1 [  0  -7   7  15   7 -22  -3   4  16 -33  12 -18  -1   2  20  -3 -17 -10
 -31 -11  17  -9   7   0  -6 -16   7  -5 -14   8 -12  11  -1 -14  18  16
  20  14]
2 [ -8  11 -13  -8  12  -2  14 -11   3   0 -12   5  22   5 -11  -6  15   7
  23   0 -10  -1   4  13  -1  -8 -14  -6  -5  10   3  -6   7   8   2  20
  11  -2]
3 [ -4  17  -3  16  -6 -20   4  13   4 -21  -2  -3 -40   3 -18   5 -13   5
  -6  16  14  44  16  -2  14  11  16  -1 -12   4 -18  -2   7 -31 -29 -27
 -18  -4]
4 [  4 -10   3   3   3   7  -4   7  -4  -5  -8   1   1   7   4   0 -14  -3
 -22  -1   4 -12  -5   3  -3   7   1   7 -14  -1   7  -3   6   8  12  -1
  -5  -6]
5 [ 18 -45   7  -5  -9  -8 -20  -9  -2   8   9   6  14  14  12  16  -2  17
  -8   1  18 -56 -18 -12   0   3   7 -21  -4  14  14  -8   8  24  61  15
 -10   4] : 4 1 2
6 [ -7 -17   2   5  -1  -6   3   5  -9 -20   4   7  -8  -6  19   0   8  12
 -14  -6   9 -20   7   0 -15   8  -2   6 -11  -1   4  16 -11  -9  12  23
   8  -7] : 4 1 2
7 [-14  16   8   3  -7   8   1  -1  -8 -13  13  -3  -4  -2  -7  -6  -6 -16
  -4  -2  -4  17   5   8  -4   2   9  21   9 -13   6  10   3  -7 -19  -3
   4  -7] : 4 6 2
8 [ -8   0  -1  -8  13  -9   4  -5   3  -7   5 -11  11   5  18  -1  -5  -4
   1   0 -12  -7   2  -3  12  -7 -13 -13   6   6  10  -1   7 -12  21   2
  19   0] : 2 4 6
9 [  0   2  11 -12   3   5  12 -10 -10  21  -1 -14  16   3  10  -2   0   1
 -11   2 -18   1 -21 -12  20   1  15  21  19   4   7  -2  12  -7  10 -24
  -1   0] : 8 4 7
10 [ 10  -3  -8  -9  -2   1  12  11  -3  -5 -13  13  11  -3 -13  -3   0  20
  20   3  13   8   1  20  -5  -1  -9  -9 -11  21   2   0 -10  17   0  18
  -9   0] : 2 4 6
11 [ 13 -10  24 -12 -13  -8   0  -3 -15  24 -10   9   1   0 -10  -1   9  23
  19   8  -6 -12 -13  -6 -11   1   2 -10   6 -15   3 -22   5  44  11   0
 -22   7] : 10 4 2
12 [-10   8 -11 -17  11  11   5 -13   4  29 -14  -2  24  11  -2 -13   2   6
  13   1 -19   6 -14  -5  25   5 -14  10  19  12   4  -5  13   2   9 -14
   3  -8] : 9 2 8
13 [  2  -2  -5  -8   9   2  13   6   6   7   2   4  17   0  -7   6   5  11
  12   0   2 -11  -7   5  -3  -2  -6  -2  -2  13   2  -7   3   0  24   3
  -8  13] : 2 10 8
14 [ -3  26 -33 -29   3   1   0  -2  -1  31 -14   0  22   2 -22  -1  16   5
  28  14 -12  17  -2   3  33 -14 -13   7  23  19   3 -18  -4 -13 -13  -9
   2 -10] : 12 2 13
15 [  3   5 -12 -23   5 -15   4  11   4 -16 -17   3  -1   8 -15  14  23  28
  32  -4  14  10  12  10 -11 -18 -15 -26 -13  21  -2 -11  -9  12 -11  25
  -3  -1] : 10 2 13
16 [ 15  -6  16   3 -15  31 -17   0  -6  14  -5   3   3 -10   1   0  -5  -7
 -11   1 -16  -6  -3   4  -5   9  18  16  15 -16   2   1  10  18  10 -14
  -9   3] : 4 9 7
17 [ -8   6  -2   1 -14  -5  -3  -4   9 -17  -3  -7 -22  -7  -4 -10   6   5
   3   8   7  21  -2   7 -14   5   6   6   3   2 -10   2  -2 -10 -19 -12
   2   4] : 7 3 4
18 [ 18  10   4   6  -8 -16   0   5  -1 -16  -1  -3  -2 -18 -20   3  10  -5
  -4   4  16   9  13   8 -32   4   9 -10 -10   6 -11   8  -7  13 -26  22
  -4   3] : 17 10 7
19 [ -4  12  -5 -10   0   7   8   8  11   5 -16   0  -2  -5  -5  15   0  -8
   7  -2  -3  38   2  13  11   5  -3  14   6  -9  -5  19  -3 -10 -12   1
  19  -4] : 7 17 2
20 [-12  10  -6  -8  12  13  10   4  -5  -8  10  -6  -9 -13   0  -4  -7 -13
   0  -2 -13  24   7   8 -12   3  -5  10  -4  -5 -15  11 -10 -25 -23   7
   9   5] : 7 19 17
21 [-16  15 -18 -17  20  22  -5 -11   4  29  -1  10  12  -7 -10 -18  -3  -7
   3  -3 -23   9  10  -7  25   8  -5  23  22  -6  -4  -3   6 -19  -6 -26
   5   3] : 12 9 14
22 [  4  -9  31 -13   0   7 -27 -14  -3  42  -9  11  13   1  -4  13   6   9
  -4  -5 -22 -38  -5 -11  23  11  11  11  15 -13  17 -11   3  28  31 -16
 -27  -1] : 16 11 9
23 [ -8  20  -3  -2  -3 -16  26  23  -5 -12 -20   4 -10  -4 -24  -2  21   9
  28 -13  15  35  11   5 -18  -1 -18 -10 -17   7  -7  -3 -14   1 -46  13
   2  -1] : 15 18 10
24 [  9   7   9  -2 -18   0   1  19  -1  -9   6   6 -22 -13 -22  -3  13  16
  -2   8  16  10   5   5 -22   0   4  -2  -6 -13 -12   9  -9  12 -44  20
 -10   3] : 18 17 23
25 [  7   6  -1  -7  -6  -2   0   1  -9  18 -12  -6  -7  -8 -33  11  11  26
  14  20   3  19   0  -3  -1  10  -3 -18   8  -6  -7 -15  -3  28 -25  -2
 -29   1] : 11 24 10
26 [ -1  -6 -14   4  10  -1   7  -5  10   3  16  -8  27   3   7  -6   5   4
  13 -12  -3 -12  -3  -2  21  -6 -16   0  -8  13  11  -9  10 -19  35  -3
   9  -7] : 8 13 2
27 [ -1   2  -5   4  -3   8   3  -5  -7 -21   1   4   0 -16 -14  -4   2  -5
   1  -5  -6  -1   9  19 -24   2   3   3 -14   1 -22   4  -6   9 -15   1
   1  -2] : 18 17 20
28 [ -5 -12 -15 -13  10 -11  -1   2   0 -15  -1  -2  27  15   1  -2   5  17
   4  13   8 -11  -2  -1   9 -10 -23 -14 -12  20  -2   2   4   0  25  22
   5  11] : 13 8 2
29 [  2  17   5  -5  -2   2   6  -3  -8   0   0  17 -18 -12 -19   3   7   5
 -13   3 -11  17  10   1 -13  10   7   9   5 -20   0   2   5  15 -23 -26
 -12   3] : 7 17 27
30 [  4 -20  16   3   0  -4  -6 -13   5 -21   5  -5 -12  -9  16  -1   0  -6
 -15  -5  -3 -37  -9 -10  -1  -2   0  -7 -25  -6   7  10  13  13  21   2
  -8 -14] : 4 6 8
31 [  2  17 -12 -26   1  16  -7  -2  -8  20 -12  -5  15  -5  -8   2   5  10
  24   4  -3  19  -3   2  14  -9 -12   2   7  10   7  -3  -5   0  -9   0
  -3  -3] : 14 12 2
32 [ -1 -10 -20 -10  14   9   9 -11  -6  -7  -2  -8  40  10  22  -8   0 -13
  14 -13 -19 -18   7  -5   6  -7 -17  17  -3  12   8   6   0  -8  21  20
  33  -8] : 8 26 2
33 [-18  17  -5  13   9  22   5   1   6  12   6  -7 -30 -10   2  -6  -6 -18
  -7   7 -14  34   8  -9   6  -4  -7  34  14  -3 -12   5   9 -36 -35 -28
   3   1] : 20 7 21
34 [  5 -18  -1   8   0   2  -7   0  -2 -11   5   5   3  -5  17  -6   1 -22
 -23  -4 -10 -24  -2  -4 -13  -5  -5  14 -12  -3  13   4  -8   1  25  12
  -5  -5] : 4 30 6
35 [-10  27 -12  -7   8  -3   2   1  -1   3  11  -5   1   3 -11 -16  -5  -5
  19   6  -5  22  -3  -7  11 -12  -1  11   1   3  -6  14   0 -21 -21   1
   8   1] : 20 7 19
36 [-14  -3 -15  24  13  -7 -10   4  21 -10   6 -20   2   4  21  -7  -3  -5
 -16   1   5   3   7  -6  24 -14   4  -7 -20   2   8 -12   2 -30   5  -2
  16   0] : 8 1 26
37 [  2   3  11  10 -21   4  -1   5  -6  -7   9   8 -23 -18  -2  -3   1 -17
 -13  -4  -6  14   3   0 -14   4   8  19   1 -22 -16   2   5   4 -14 -21
  -8   3] : 29 7 17
38 [  5 -10   4  16  -8   0   1   0  -3 -21   6   3   0  -4  12   0  -5  14
  -3  -9   3 -18   5   9 -14   1  16 -11 -30  -6   5   3  -6  16   6  16
  -6   2] : 6 4 30
39 [ -9  11 -22 -15  15   8   8  -7  -5  23 -21   0  26   1 -27  -8  12   9
  30  11 -25  22   8   0  20   4 -13   1  24  15  15 -11   8 -16 -11   3
  -4  -5] : 14 31 12
40 [  1  -6   4  -6  -6   9  -4   4 -10   9  -9   5 -13   1  -7   3  -4  10
   3  17  -7  -6  -2  -5   9  12   6  -8   3  -5   5  -3   4   9  15 -14
  -5   3] : 4 16 13
41 [ -6  11 -15  -7   8  -3   0   8   3   9  -3  -5  22  -1 -24  -8  18   3
  22  -3  -3  11  11  13 -31  -5  -4  -2  -1   0 -12   2 -13  21 -21   9
   1  -3] : 2 27 10
42 [ -3  13  -2  -5   8  23   8   8   1  -4  11  -2  -8 -11  24  -5 -25 -44
  -3 -23 -17  24   7   5 -15  12 -11  51   3 -10  -5  26  -6 -26 -27  -4
  29 -15] : 20 7 33
43 [ -4  -7  10   0  26  -5  -3 -14   2  -6   5 -18   8   8  10   7   5  -5
  -5   6  -8 -18 -12  -5  19  -1  -2 -13   8  13   5   0   4  -8  38  -3
  -9  -5] : 8 26 13
44 [ 14  -1 -11  -7   4  -8  -7  13   9  -7   7  -7  16   7   9  -6  12   9
   1  -1  11 -10  13  -4   7  -8  -9 -13  -8  13  15 -13  -5   4  11  30
   9   9] : 28 13 8
45 [  2 -17   9  30   1  -9  -5  18   5 -55  18   2  -4  -6  15   1 -24 -14
 -21  -7  35 -18  11  11 -34 -14  10  -7 -28 -13 -17  15  -3 -16 -14  19
   4  -3] : 1 38 6
46 [  0 -18  -5   1   2  -2 -10  -4   4  -4   1  -4  17   5  28  -6  -8  -7
  -6 -13  -9 -16  -2 -13   8  -5  -3   2  12   8  10  -5  11 -12  28   3
   9   5] : 8 26 43
47 [ 11  34 -25 -16   0  -6   4  -4  11  11  -8  -4  11   2 -21 -16   3  -1
  27  17  16  42 -10  -5  12  -3 -21  -4  11  14  -6  -6  -3 -31 -37   6
  17   1] : 35 14 31
48 [ 14  -4   7   3 -13   6   8  11 -10 -10   5   5  -2   6 -18   7 -13  -6
  -8 -15   3   2   2  13 -21   3   7 -11 -23 -11   5   8  -9   8  -7  14
   5 -13] : 38 27 4
49 [  5   7 -20  -6 -20   5   4  14  -5   2  -3  14   6   1 -15  -2   7  26
  21  -1  -3  11  11   9  -7   4   0   3   3   5 -10   2  -9  21 -20  12
 -20   4] : 10 41 25
50 [ -1 -20  -3   8  17   7   2  -3   4   6  -1  -4  12  10  13  -4   9  -6
   4 -14  -8 -31  -4  -4  13  -5 -20  -1   1  21  17  -1   0  -1  36   1
  15  -5] : 26 46 8
51 [  1  -8   1  -5   5   8  -3  -5  -3  -4   4  -8   6   0  19  -7  -7  -3
  -6  -9   4   0  14   2   8   0  -6  11  -4   8   9   9   8 -16  -2   2
  18   8] : 8 46 4
52 [  1   0  -3  29   5  -3   9   5   3  -2   5   9  -2   6  12   9 -10  -4
  -7  -2  -1  10   4  -7   2  13   8  14  12 -25   1  -4  -1 -15  12  -2
  -2  10] : 4 7 51
53 [ -4 -17  -4  19   1   0  -8  -7 -11  -4   9  -4   3  10  16  11  -4  -4
  -1  -5 -11 -35 -12  -8  -4  -6  -5  -2   6  10  11  -8  11  13  27  11
  10   2] : 46 50 34
54 [  9 -12  -8 -11  32   2  -7  -2   8  16  -3  -9  34  17  23  -7  -8  -1
  -2  -5  -5 -16 -16  -7  34 -16 -13   6   8  22  13   1  -6 -21  40  -3
  12   0] : 50 26 46
55 [ 10 -20   5   7  -8  -9  11  10   6 -28   6   0   4  -5  25  10  -1  20
   8  -6  14 -22  18   7 -31   2   0 -23 -29  -5   8   8 -16  31  -2  33
  10 -18] : 38 6 48
56 [-11  16 -11 -18  13   6   5  17   4  14  -5  -3   6  -5 -33 -11   3  12
  25   3  -6  22   2   2   2  -1 -18   4  11  16  -4   3  -2  -5 -27  -5
   0   8] : 31 35 39
57 [  3 -14  18  -3 -17  -2 -16  -8  -2   7   0  -7 -14  10   6   4  -5   3
  -5  10  -5 -10   1  -6  17  13  12  -1   6 -20  -3 -13   9  14  19 -20
 -10   1] : 40 16 4
58 [ 15  -7  16  12 -15   6   9   9  -9 -21   2   9  -4  -6  -7   3  -4   9
   4 -10  12  -1   1   0 -49   8  -3 -18  -9   2 -18  -2  -7  23 -21  16
  -5  -7] : 18 48 27
59 [ -7   6  -2   0   2   0   0 -20   7  19 -11  -6   4  14  -6  -4   9  14
   9   7 -18  18  -4  -3  35 -16 -17  -7  21  13   2 -15  12 -20   4 -15
   0  -1] : 12 39 31
60 [ -8   9 -20 -19  22  21   6 -15 -11  28 -17   1  21  -5  -5  -4  -6  -8
  16 -16 -26  -3   4 -17   1  -3 -25  10  27   4   9  -3  -1   7   3 -11
   9   2] : 12 21 31
61 [  5   2  26   4 -14   7   3   4  -9  23   2  14 -16  -4  -3  10  -8 -12
 -10   8  -2  18  -1  -9 -18   6  15  22   9 -27  -5   4   0   9 -18 -21
 -10 -11] : 37 29 16
62 [-13  -1   1  16   6 -11  -7  -6   6 -33  15 -18 -28  -3  29 -12 -17 -23
 -25  -7   9   1   2  -9  16 -13 -13   6  -9   1   1   7   7 -34   5  -5
  23   5] : 36 1 51
63 [-12  19 -16 -23   6  -9  -3   9   0  13 -16  11  31  18 -13   4  20  34
  27  22  15   4  -3   0   8  -6 -20 -20   2  22  10 -16  -1   4  22  15
  -3   4] : 28 2 13
64 [  5  16  -5 -10   2  12  11   5   5   6 -13   5  19   3  -5 -19  14  -9
  25   0  -2  16   2   0  -8 -15  -6   3   3  11   5  -8  -6  -1  -7   7
  22 -11] : 2 31 41
65 [  9 -10   7  -2 -21 -19   0  17   0  -3  -3  -6  -8 -10 -20   8   5  13
   0  11  27   9   4   9 -28  15   8 -14 -24 -11  -8 -17  -9  24 -17   0
 -25   2] : 18 24 58
66 [ 11 -19 -15  -6   7  -9   2   8   7 -21  16   0  11  24   0   6  -3   0
   4  -8  18 -24   2   2  -1  -6 -11 -25 -14   9  10   3  -2  -6  23   1
  -5  -6] : 28 44 13
67 [ 10   6   1   3  -4  -2   8  14  -6 -25  -2  -2  -4 -13 -18   5  -4  16
  17  -8   9   0   7  10 -44   2 -10 -16 -24  10  -8  -1 -13  14 -27  26
   0  -3] : 58 18 27
68 [  6 -21  24  -8 -23 -10 -15   6  -6  -5  -5  -3 -11  -1 -23  16  19  36
   9  -4  16 -26  -4   2 -23   4  11 -40 -14   1   5 -16 -10  53  20   2
 -20   9] : 11 65 38
69 [  4   1   2   9   0   7   2  -3  11  13   4 -14 -15  10  18 -10  -9  -5
 -27  -5 -12  -2  -7   1   4  -4  -3  14   1 -14   7   5  14  -7  11 -16
   3   8] : 4 51 52
70 [  1   9 -14   4   8   9  -3   8  -7  12  -1  -2  -1   0 -14 -12 -14 -14
   6  -4  -5  31  10  -4  -6   5   4  16  14   4 -13   0   3 -15 -26 -14
   7  -4] : 35 20 7
71 [  9  -3  25  -8 -12  -8   3   2 -17   3   4  12  -8   0   0  14  -1   8
  -4   9   8 -12  -4  -2 -23   8  19 -18  -3 -12  -4   2  -8  36  15  -4
 -15 -15] : 11 40 38
72 [  4 -21  16  10  -4 -14 -13  -7 -11  16  -3 -10 -12   4  -4  13   4  27
 -12   6   5 -16  -4 -17  26   0  13 -30  -4   4   9  -8  24  22  41  -5
 -22   2] : 57 40 43
73 [  3  -2  -1   4  -1  -4  -3   1  -7   3 -12   0  -7  -2   1  -5   2   6
  -4   1  -4   4  -2 -19  11   4  12   2  19 -16  -4 -11   5   6   2 -22
  -6  -3] : 40 57 52
74 [  8 -14   6  27  -4 -15  -6   9   2 -36  10  -4 -23  -6   8   6   0  11
 -11  -1  44 -15  10   5 -15   2  -5 -20 -30  -3  -8   8  -9   9   0  33
   2 -15] : 55 38 45
75 [  9   7   1 -19 -12   6  -4 -19   1  18 -14   4  10   2 -22  -4  16  14
   2   1  -6   6  -6  12   8  12 -15  10  11   7   1  -5   5  24   3  -4
  -9  -7] : 31 12 40
76 [  3   8   9  -9  -4 -11 -12   3 -18  24 -16  14  21   6 -23  11  10  16
  27   5   7 -11  -8   1   7   1   9 -16   5   4   7  -7   2  35  -2  -5
 -24  -1] : 11 25 75
77 [ -5  13 -19   1   5  -8  12  16   5  -1  -3  -4  18   6 -18  -8   8  15
  34   4   8  14   8  17   6  -7 -32 -17  -7  30  -7  -9  -6 -13 -17  16
  10  -1] : 2 56 10
78 [ -8 -19  16  20  21 -27  -3   1  10 -28   7  -9 -19   9   7   3 -11  13
 -24   0  27 -10  -2  -7   4   2  -2 -20 -15  -7  -3   4   3  -3  16  15
   4   2] : 1 74 6
79 [  9  -7   7  17 -19   4   5   9  -2 -13  16   8  -5  -5  16  -6  -7  -3
  -3  -7 -14  14   0  -2 -14  10   5   6  -3 -15 -10  13  -9  -3  -4 -12
  17   4] : 37 52 7
80 [  7  -7   9  -2 -10   3   6  -4  -4   3   1   8  12  -2  12  14  -4   8
   3   4   8 -19   3   1 -26  -4   4 -23 -16   5   8  -2   1  18  11  18
   4 -14] : 38 71 55
81 [ 14   0 -14  -8   4  -6   3   6   0  23 -14   6  28   7 -12  11   8   7
  25   9   2  -5  -6  -3   5   4 -13 -20  11   5   2  -6   1   6  12   9
   0   2] : 13 2 63
82 [-14  -1 -10  10   7   6  -4  -2   0  -4  -6  -6   5  11  10  -4 -10 -22
  -4 -12 -12   9  -1  -9   8  -4  -5  15  -1   8   0   2   8 -12  -2  -3
  17  -5] : 51 8 46
83 [  4   0   8 -10 -22   8   8   4 -20   1  -6  14  -7 -16 -18   1  15   2
   5   1  -8  19  -3   1 -17  14   5   3   5  -4  -2  -6 -14  16 -40  -2
  -7   0] : 29 24 49
84 [  1 -15   8  13   1  -7  -1   8  -1 -26  14   1  -8  -1  11   5 -17  -4
 -14  -7   5  -2   9   4 -20  -6   7  -6 -32  -6  -4  14   1   3   3  11
  -1  -3] : 38 48 6
85 [ 12 -25  16   9  -2  -9 -24  -5 -12   5   0   0  -5  15   3  17  11  12
 -23   1  -9 -32 -17 -16  -1  -2  11 -17 -10 -11   7  -6  11  31  47  -8
 -29   2] : 72 5 57
86 [ 12  -7 -11  -7  -8  -8  -1  18   1 -14   6  -4   3  -2 -12   4  21  19
  11  -6  27   2   6  13 -19  -8   3 -25 -18  12   7   9  -9  23  -9  16
  -7 -10] : 10 15 67
87 [ 10 -23  -3  -9  12   3  -9  -4   0 -11  -6  -3  21   9  14   2   8  -2
  15 -16   5 -41  -9   2  -9 -13  -7 -18 -16  33  10   4   3  -1  32  36
   9  -1] : 50 28 66
88 [ -3 -10  -2  -7   3  -2 -15  -7   2  21  -6   0   7  12   9   4   1  15
 -13  16  -8 -28  -4  -5  34  -3  -6 -12   8  -3  20 -12   9   1  46  -7
 -18   2] : 43 72 40
89 [  7  -7   4  18 -21 -23  -6  15   5 -20  12  -1 -13   6   0  14  -2  12
  -6   2  20 -22 -20   5   1   6   9 -37 -25   3   2 -10  -1   2  11  22
 -21   5] : 38 74 78
90 [ -6  -5  -9   3  16   4   7  14   4 -31  11  -5  -3  -1  13   8  -3  -9
 -13  -1   6  10   9   3  -4 -18  -1   3 -13   9   0  11 -12  -9  -7  20
  13  10] : 84 51 1
91 [  3 -26  15  18 -17   2   8  15 -12 -26   6   5 -12 -12  11  12  -9  -1
 -12 -19  13 -25   5   9 -23  -9  15  -1 -35 -13 -13   8  -4   5  13  18
 -11  -6] : 84 38 6
92 [ -6  10 -12   2  13   5  -4  -2   7  -2   2   0  -3  11  11  -9  -8  -7
  -5   1  -9   8  -4  -3  15   2 -13  16   3   9   7   5   2 -20   8  -1
  14   0] : 82 51 8
93 [  5  -8   2   1 -12  -1   1   1  -9 -18  12  10  -4  -6  -6   0  -2  13
   2  -9   7  -8   8   3 -25  -6  -8  -7  -9  -8  -9  -1  -3  20   1  13
  -2   6] : 38 58 27
